Here is a tiny trained network, its code and every weight. The questions are about switching its units off for an input and a class, where a switched-off unit gives its printed mean instead of its output.

import numpy as np


def w(rows, s, z=0):
    codes = np.array(rows[::2]) - 128.0
    scale = np.full(codes.shape[1], s)
    scale[-1] = z or s
    return codes * scale


def f(y):
    return y / 2 * (1 + np.tanh(0.7978845608 * (y + 0.044715 * y**3)))


def log_softmax(a):
    a = a - a.max(-1, keepdims=True)
    return a - np.log(np.exp(a).sum(-1, keepdims=True))


def net(x, mask):
    res = np.array(x, float).reshape(1, 8) / 4 @ E
    y = f(res @ A[0][:, :-1].T + A[0][:, -1])
    res = res + np.where(mask, y, B[0][:, -1]) @ B[0][:, :-1]
    return log_softmax(res[-1] @ U[:, :-1].T + U[:, -1])


A, B = {}, {}
E = w([
[154,165,126],'x0',
[91,80,101],'x1',
[111,52,141],'x2',
[222,3,170],'x3',
[73,94,81],'x4',
[190,199,113],'x5',
[165,111,222],'x6',
[15,167,158],'x7',
],0.0049)
A[0] = w([
[189,161,117,213],'N0',
[48,180,189,234],'N1',
[151,1,176,238],'N2',
[23,171,163,254],'N3',
[185,164,148,214],'N4',
[181,155,110,151],'N5',
[181,156,114,157],'N6',
[185,157,109,180],'N7',
[76,118,58,137],'N8',
],0.009,0.0044)
B[0] = w([
[125,176,177,189],'N0',
[204,84,90,211],'N1',
[254,27,146,253],'N2',
[192,101,76,230],'N3',
[130,159,222,189],'N4',
[90,184,181,154],'N5',
[94,181,188,157],'N6',
[108,175,174,170],'N7',
[92,189,60,157],'N8',
],0.0087,0.0062)
U = w([
[101,159,159,145],'0',
[210,73,138,162],'1',
[63,149,159,113],'2',
[92,119,61,113],'3',
[11,67,173,2],'4',
],0.011,0.0091)

Each question gives the input, the list of numbers given to net, and the class t.
The units are the neurons (one row each of A and B). Each row of codes is followed by its name. A weight is (code - 128) times the scale printed after its matrix; where a second scale follows, it is the last column's (A, B and U).
mask holds one flag per neuron, in row order. A switched-off neuron (its flag False) gives its mean, the last column of its row in B, instead of its output. The means were averaged over made-up inputs and are rounded, as every weight is.
A unit's drop is (log p(t) with every unit on - log p(t) with that unit switched off) / (log p(t) with every unit on - log p(t) with every unit switched off).
The circuit of an input: a set's keep is (log p(t) with only the set's units on - log p(t) with every unit switched off) / (log p(t) with every unit on - log p(t) with every unit switched off). Starting from all 9 units, units are removed one at a time, each time the one whose removal leaves the highest keep (on an exact tie, the one counted first), for as long as the keep stays at least 0.8.
units of the circuit, in order: the units of the circuit, biggest drop first
top k neurons: the k neurons with the biggest drops, biggest first
drop when u is switched off: that unit's drop, to one decimal
input [4,5,6,-2,5,6,-1,-3], class 0: units of the circuit, in order => N2; N1
input [-2,1,4,-7,6,-7,-1,7], class 3: units of the circuit, in order => N8; N3
input [-8,-3,-1,-4,5,1,-4,-5], class 2: units of the circuit, in order => N2
input [0,2,-5,4,-3,0,-8,6], class 3: units of the circuit, in order => N2; N4; N8; N0
input [-1,4,7,-5,2,5,-4,-5], class 3: units of the circuit, in order => N2; N8
input [-5,-5,-5,2,-7,1,7,2], class 0: units of the circuit, in order => N2; N3; N4
input [1,4,-8,1,8,0,-4,-6], class 0: units of the circuit, in order => N2; N1
input [-1,6,-3,-5,-4,-7,-6,-2], class 3: top 2 neurons => N2; N8
input [-5,0,3,-6,6,0,1,-6], class 3: drop when N2 is switched off => 0.4
input [-8,1,-1,-5,-1,-3,3,7], class 1: drop when N8 is switched off => -0.1
input [4,-2,2,-1,7,-3,-3,0], class 3: drop when N2 is switched off => 0.4
input [-5,0,5,-6,2,1,1,4], class 3: drop when N8 is switched off => 0.2
